Each row has a name. Each piece below is followed by the name of the row it came from, unless a question asks for something else. Each question is about the rows just above it. Places in a row count from 0.

Columns, left to right: M K V H
[146 138 109 127] -> N
[155  98 139 128] -> B
[196  98 119 126] -> T
[138 132 137 130] -> X
[196 103 114 126] -> E
[137 138 109 126] -> Y
[188  92 129 127] -> G
find: [ 98 139] -> B
Where does [155  98 140 128] differ from B, and what was there? -> 2, [139]
The one value in N and X: -> [138]
One entry of N was changed: [146 139 109 127]. Where, and from what? -> 1, [138]
The row with [139 128] is -> B

Columns, left to right: bub nog Pekuv Pefa Das
[162 111 141 100 155]  Nesu
[ 27 151  99 123 110]  goga
[162 111  99 123 111]  nezi
[ 28 151  99 156 149]  Nidep
[ 27 151  99 123  92]  domop
find: [162 111  99 123 111] -> nezi
One entry of goga was changed: [ 27 151  99 122 110]. Where, and from what? -> 3, [123]
find: [ 28 151  99 156 149] -> Nidep
Changed nezi: [162 111  98 123 111]. Place and old value: -> 2, [99]
Which column holds this, read top down? [141  99  99] -> Pekuv

Columns, left to right: doz diz saf tugis tad pon
[113 123 156  95 102 139] = zam
[113 127 157 113 145 140] = movo
[140  97 107 118 127 156] = kuput
[ 94 103 172 101 141 169] = bemat
[130  92  62 151  74 144] = negi
[109 107 109 135  36 133] = liru
[ 85 109 200 102 141 173] = zupip
[140 142 159  68 130 123] = Kupaz
[130  98  36 130  95 151] = kisur
[113 134 139 124 109 125] = Pabis
[110 146 116 163 119 110] = Feb
[ 98 131 118 163 107 125] = Gis
Go on from [ 85 109 200 102] to the end of its row. -> [141 173]
Which row holds [ 62 151  74 144]? -> negi
Which column holds this, read top down? [107 109 142  98] -> diz
The rest of the row after [113 134 139 124]: -> [109 125]
Which value is in both zam and zupip? -> [102]
The one value in liru and kisur: -> [36]
Which column holds [156 157 107 172  62 109 200 159] top down? -> saf

Columns, left to right: pofiz fabok sak guga Dak
[197 110 165 177 131]  Dobu
[197 105 178 170 105]  ruluz
[ 88 122 144 157  69]  noril
[155 117 110 120 178]  lovat
[109 166 184  91  97]  vov
[ 88 122 143 157  69]  soku
[ 88 133 183 142  57]  Mok
[144 122  88 131 183]  ligag
[176 186 198 186  86]  kenav
[131  68 140 109 158]  Kitak
[ 79 193 114 131  81]  muz
[ 81 154 163  73  71]  lekot
find: [144 122  88] -> ligag
After [197 110 165 177], its row goes on with -> [131]
find: [ 88 131 183] -> ligag
[176 131] is in which column, read top down? -> pofiz
Which value is in both lekot and muz? -> [81]
After [ 79 193], its row goes on with -> [114 131  81]

Columns, left to right: fute pateg seni Kul Legob
[119  62  78  54  61] -> pemi
[119  62  78  55  62] -> Bukiz
[119  62 151 186 201] -> kemam
After [78 55], its row goes on with -> [62]
Where does [119  62 151 186 202] differ from kemam, and what was there? -> 4, [201]
find: [119  62  78  54  61] -> pemi
After [119  62  78  54], its row goes on with -> [61]
Go on from [119  62 151] to the end of its row. -> [186 201]
Where do [119  62 151 186 201] appear? -> kemam

Columns, left to right: tev reb mokom Tid Manu tup kile bibav pafan finol
[ 95 154  81 158 130  84 115 120 139 168] : bagu
[172 132 144 131 124 138 164  95 170 133] : Kovop
[138  95 128  88 109 119 151 127 107 137] : vave
[ 97  75 154  77 120 117 110 149  53 117] : bipiv
[ 95 154  80 161 144  99  87 134 113 155] : baz
[ 94 169  93 157 160  84 103  69 141 173] : naf
[137  82 111  96  80  83 163 100 112 179] : narit
[ 77 120 117 143 142 102  64 146  79 138] : Tumik
The row with [ 79 138] is -> Tumik
Changed bipiv: [ 98  75 154  77 120 117 110 149  53 117]. Place and old value: -> 0, [97]
The rest of the row after [ 95 154  81]: -> [158 130  84 115 120 139 168]
One entry of bagu was changed: [ 95 153  81 158 130  84 115 120 139 168]. Where, and from what? -> 1, [154]

Columns, left to right: Somu nep rer Gudig lalek
[157 121 128 127 135] = Zak
[223 112 165 178  95] = Vas
[ 59 104 138  49 107] = ladas
[113 178 138  48 107] = dafif
[ 59 104 167  88 132] = Mil
find: [121 128 127] -> Zak
Changed Mil: [ 59 103 167  88 132]. Place and old value: -> 1, [104]
After [157 121], its row goes on with -> [128 127 135]
The rest of the row after [112 165]: -> [178  95]

Columns, left to right: Beb Vegiz zosi fif
[125 124  70  71]  lifo
[128  58  71 150]  toku
[132  86 141 231]  sobi
[125  70 124  70]  tulu
[128 132] is in which column, read top down? -> Beb
find: [ 70 124  70] -> tulu
Shared by lifo and toku: -> [71]

Columns, left to right: Vuka viv vik Kozak
[190  43  94  77] = Poki
[175  30  94 183] = tuzad
[191  43  94 183] = puf
[191  43  94  77] = gomes
The row with [190  43  94  77] is -> Poki
One entry of tuzad was changed: [174  30  94 183]. Where, and from what? -> 0, [175]
[191  43  94  77] is in which row? -> gomes
Changed puf: [190  43  94 183]. Place and old value: -> 0, [191]

Columns, left to right: lila dogak Kipes Zogab Befe zovu tun zogod dudon
[212 105 141 120 119 121  84 168 145] : lasu
[ 95 175  58 155 192  69 113  67 134] : ziker
[ 82 153 113 194  75 138  80 212 110] : Gigab
[105  40 191  66 103 125  66 147  29] : Gefid
[222 101 141 130  80 132 202 108 178] : bup
[141 172 163 115 225 194 117  64 189] : puga
[120  78 144  42 130 145 168 121  84] : guba
[ 99 202  59 170 130 156 155 171 192] : budir
[ 72 166  67 166 140  47  76 108  93] : pari
[ 93 182  54 178 137  66 105 107 128] : paz
[196 114 149 122 132 156 177  89 189] : Kida
[142  84 142  76  83 136 158 134  87] : Zifop
The one value in guba and budir: -> [130]
find: [145 168 121  84] -> guba

Columns, left to right: kuz Temi Nik pesiz Dabo pufip sef Lodov
[180  72 200  73 119 179 143 137]  kek
[ 97 179  79 197 131 111 106 146]  Vad
[144 186 154 165 206 151  88  81]  bim
[ 97 144 151 197 131 191 164 134]  kupo
[195 114 140  98 100 139 206  94]  kubon
[ 95 103 107 119  82 127 133 190]  gigu
[137  92 107 172  91  86 152 100]  nuv
[137 143 107  87  91  86 177 100]  noso
[168 101 153  69 135 122 170  70]  dol
Which column holds [ 86  86 122] top down? -> pufip
Changed nuv: [137  92 107 173  91  86 152 100]. Place and old value: -> 3, [172]
[ 95 103 107 119  82 127 133 190] is in which row? -> gigu
The one value in gigu and kek: -> [119]

Columns, left to right: Taka vuzel bif Zitoz tolon lali loz Mitir
[129 153  91 125 191  50 185 175] = Tabog
[144 205  85 139 204  85 192 107] = fem
[129 154 110 192 204 188 187 188] = Digu
Which column holds [175 107] top down? -> Mitir
Go on from [129 154] to the end of its row. -> [110 192 204 188 187 188]
Which row holds [144 205  85 139 204  85 192 107]? -> fem
Which column holds this, read top down? [91 85] -> bif
One entry of Digu was changed: [129 154 110 192 204 188 188 188]. Where, and from what? -> 6, [187]
Which column holds [204 204] top down? -> tolon

Columns, left to right: rozot turi radiz tud ninek kemar rapo tane
[108  89 122  97 111 171 142  96]  nidon
[130 121  95 142 120 145 100  91]  lar
[210 143  79  59  93 171  82 114]  fot
[121 113 122 135 103 142  83 114]  senif
[116 133  82 136 108 162 120 113]  zorog
[210 124  80  59  93 172  81 114]  Veb
[133 102 105 134 102 161 150 125]  vafo
[143 109 110 139 108 151 140 132]  motem
[122 127 120 121 120 170 112 136]  Tolin
[130 122  77  45 108 170  90 122]  tol
After [130 121], its row goes on with -> [ 95 142 120 145 100  91]
Which value is in both motem and fot? -> [143]
Where does [121 113 122 135 103 142  82 114] differ from senif, and what was there? -> 6, [83]
Where does [108  89 123  97 111 171 142  96] differ from nidon, and what was there? -> 2, [122]
Shared by fot and senif: -> [114]
Where does [130 121  95 142 121 145 100  91] differ from lar, and what was there? -> 4, [120]

Columns, left to right: mut Zilif bulaz futov kelop sibo
[119 209  43 104  88 186] = sop
[ 98 162  34 120  44 204] = gaf
[ 43 175  26 114 192  44] = Ligol
[119 119  43 120  88 192] = zeg
The one value in sop and Ligol: -> [43]
The one value in zeg and gaf: -> [120]
Shared by gaf and Ligol: -> [44]
Which column holds this, read top down? [192  88] -> kelop
Which value is in both Ligol and gaf? -> [44]
[ 98 162  34 120  44] is in which row? -> gaf

Columns, left to right: zit loniz rata Bol vepu Zud
[139 117 117 122 152 134] : rugip
[201  54  55 120 156 141] : nopa
[163  92  91 109 125 178] : maval
[118 138 138 102 166 158] : kufet
[143 112 114 104 177 159] : potil
[144 110 112 116 139 142] : nume
[163 115  91 109 125 149] : bomef
[132 123 122  85 167 105] : ded
[167 114  88  90 122 114] : Vagaf
[188  67  67  95 164 169] : devi
[ 76 181 180 138 122 115] : Fub
[125 132 132 179 109  72] : Lun
The one value in Fub and bomef: -> [115]
Go on from [139 117 117 122] to the end of its row. -> [152 134]

Columns, left to right: bapa dasum nezu Mobog did
[132 130 119 114 151] = fim
[104 154  53 123 153] = mepi
[ 88 183  39 136 167] = boma
[133 105 170 135  90] = Ros
[ 88 183  40 136 167] = Vutog
[119 140 101 130 142] = Vitu
[124 124 165 141 131] = Kipu
[120 138 100 123 137] = Dutib
[138 125 132 116 150] = Devav
[118 135  95 124 135] = zosa
After [ 88 183  39], its row goes on with -> [136 167]
Go on from [135  95] to the end of its row. -> [124 135]
Go on from [124 124 165 141] to the end of its row. -> [131]
Which column holds [123 116 124] top down? -> Mobog
Which column holds this, read top down? [104  88 133] -> bapa
[ 90 167] is in which column, read top down? -> did
Which column holds [151 153 167  90 167 142 131] top down? -> did

Columns, left to right: Lufo Ren muve ker noge Zozis
[202 157 133  57 114 130] : Rimam
[ 96 191 139 204 155 145] : limem
[ 96 191 139 202 155 145] : Seza
Where do [202 155] appear? -> Seza
Which column holds this, read top down? [133 139] -> muve

Columns, left to right: roduv Mor lutup Fasup neni Zubak
[153 153 142 149 124  80] : kiz
[ 60 120 213  66  55 145] : gopom
[105 211  57 176  72 119] : Bezu
[105 211  57 176  71 161] : sozef
[139 210  57 176 146 146] : Fima
After [210  57 176], its row goes on with -> [146 146]
One entry of gopom was changed: [ 60 120 213  66  55 144]. Where, and from what? -> 5, [145]
Changed Fima: [138 210  57 176 146 146]. Place and old value: -> 0, [139]
[ 71 146] is in which column, read top down? -> neni
After [105 211  57 176  72], its row goes on with -> [119]

Columns, left to right: dom Kogi gupo vonid benas
[102 187  80 177  84] : nuvek
[213  60 121 188  84] : Fiz
[152 187 107 121  86] : tek
[202  57 117 152  94] : mak
[187 102  80 177 196] : lunu
[152 107 121 187  45] : palus
[ 83 177 159 167  96] : sisol
The rest of the row after [187  80]: -> [177  84]
Go on from [121 187] to the end of its row. -> [45]
[202 187 152  83] is in which column, read top down? -> dom
find: [152 107 121 187] -> palus
find: [102 187  80 177] -> nuvek
Which row holds [188  84]? -> Fiz

Columns, left to right: tuduk Malak Suma Tafu farol rupat guke beg
[ 70 117 104 191  99 188 167 162] -> dala
[ 70 117  79 191  99 188 167 162] -> toz
[176 168 173 105 174  86  82  86] -> buba
[ 75 150 105 173 134 168 140 126] -> zubi
[176 168 173 105 115 127 155 161] -> vulo
[156 176 184 149 183 101  90  82] -> pogut
Which column holds this, read top down? [168 127 101] -> rupat
Which row holds [176 168 173 105 174  86  82  86]? -> buba

Columns, left to right: Monu lod ralu dag
[207  92 109 175] : Dapa
[172 148 211  59] : rof
[190  86  98 137] : giv
[168 151 212  55] : gezi
[ 42 154 108 148] : seper
[225 110 165 106] : gageb
[173 152  66 172] : lefo
[ 56 164 145 119] : libo
[196 144 210 151] : Pag
[131 144 209 203] : demar
The rest of the row after [ 92 109]: -> [175]
The one value in gezi and Pag: -> [151]
The rest of the row after [144 210]: -> [151]
Which column holds this, read top down? [151 154 110 152 164] -> lod

Columns, left to right: nubet tenop vozes meb robu kimik
[174 154 154 173 200 122] -> keri
[ 54 187 135 168 129 152] -> Sor
[185 151 157 174 207 121] -> vugun
[146 112 129 110 124 138] -> roka
[ 51 185 134 163 120 157] -> petu
[ 49 188 125 167 124 155] -> zil
[210  97 139 116 153 119] -> pumiz
[177 108 136 115 132 131] -> lik
[174 153 154 173 200 122] -> Katu
[213 134 158 162 208 119] -> Fufu
[ 97 130 124 111  81 156] -> dov
Changed Fufu: [212 134 158 162 208 119]. Place and old value: -> 0, [213]
Which value is in both dov and roka? -> [124]
find: [177 108 136] -> lik
Which column holds this, read top down? [153 132 200 208  81] -> robu
[153 154 173 200 122] is in which row? -> Katu
Go on from [174 153 154 173 200] to the end of its row. -> [122]

Columns, left to right: Gidu luf Seme neves zoni Bula sis zavet nof kog
[ 79 153 122 153 175  78  77 187 137 113] = Zubet
[148 166 184 152  67 193 179  72 189  90] = Tuv
[179 130 148 122  69 186 195  54 132 132] = Kada
[209 110 135  91  82 204 192  60  98 146] = futil
[ 76 165 118 162 177  75  70 186 150 107] = kotul
[ 69 165 127 155 174  76  65 189 147 104] = Samel
One entry of kotul was changed: [ 76 165 118 162 177  75  70 186 150 106]. Where, and from what? -> 9, [107]
Changed Kada: [178 130 148 122  69 186 195  54 132 132]. Place and old value: -> 0, [179]
Changed Tuv: [148 166 184 152  67 193 179  72 190  90]. Place and old value: -> 8, [189]

Columns, left to right: nol pabul tokon Debod tekov
[115 192  62  65 223] -> tikog
[115 192  61  65 223] -> Dez
[109 191  62  65 223] -> kep
Which row holds [115 192  62  65 223]? -> tikog
After [109 191  62], its row goes on with -> [ 65 223]
find: [109 191  62  65 223] -> kep
The rest of the row after [192  62  65]: -> [223]
The rest of the row after [191  62  65]: -> [223]

Columns, left to right: Nir tapop mitu lasel tunof Zavuv
[ 62 121  84 152 183 137]  nulu
[ 72  85  88 133 138 153]  botog
[ 85  91 119 122 124 147]  sep
[ 62 121  84 152 141 137]  Dum
[102 121  84 153 141 174]  Ges
[ 71  87 104 121 124 158]  sise
[ 94  92 100 152 149 131]  zup
[ 77 126  94 176 208 131]  zur
Shared by sise and nulu: -> [121]
Where do [102 121  84 153 141 174] appear? -> Ges
After [121  84 152 141], its row goes on with -> [137]
Changed Dum: [ 62 121  84 151 141 137]. Place and old value: -> 3, [152]
After [121 124], its row goes on with -> [158]
[ 87  92 126] is in which column, read top down? -> tapop

Columns, left to right: kig Bara rusaz biv ber gaguf gozup lupoz gomo
[149 117 153 161  80  66  71 147 115] -> kozag
[169 132 160 141  79  66 147  66 192] -> naduv
[ 51  84  71 177  68 111 143  55 194] -> Kip
Which row holds [ 66  71 147 115]? -> kozag
One entry of kozag was changed: [149 117 153 161  80  66  70 147 115]. Where, and from what? -> 6, [71]
Which column holds this, read top down? [147  66] -> lupoz
After [ 84  71 177], its row goes on with -> [ 68 111 143  55 194]
Which value is in both Kip and kozag? -> [71]
Go on from [80 66] to the end of its row. -> [ 71 147 115]

Columns, left to right: vozaf lipe zatez kagod
[ 29  81 138 180] -> Leg
[ 29  78 100  80] -> zotog
[ 29  78 132 121] -> nolep
[ 29  78 117 141] -> sarab
[138 100 132] is in which column, read top down? -> zatez
Where do [ 29  78 100  80] appear? -> zotog
find: [ 78 117] -> sarab
[117 141] is in which row? -> sarab

Columns, left to right: nuli gos tupu venor
[ 90  94 133 157] = tanum
[131 166 156 138] = zir
[164  86 173 191] = vizon
[156  81 112  80] = legi
[152  98 166 142] = zumub
[100  79 128  92] = fikom
[127 138  93 171] = luruz
[101  79 128  92] = murez
[ 84 128 179 159] = manam
[117 209 113 168] = Val
[ 90  94 133 119] = keke
One entry of zumub was changed: [153  98 166 142]. Where, and from what? -> 0, [152]
After [101  79 128], its row goes on with -> [92]
Which column holds this, read top down? [156 152 100 127 101  84] -> nuli

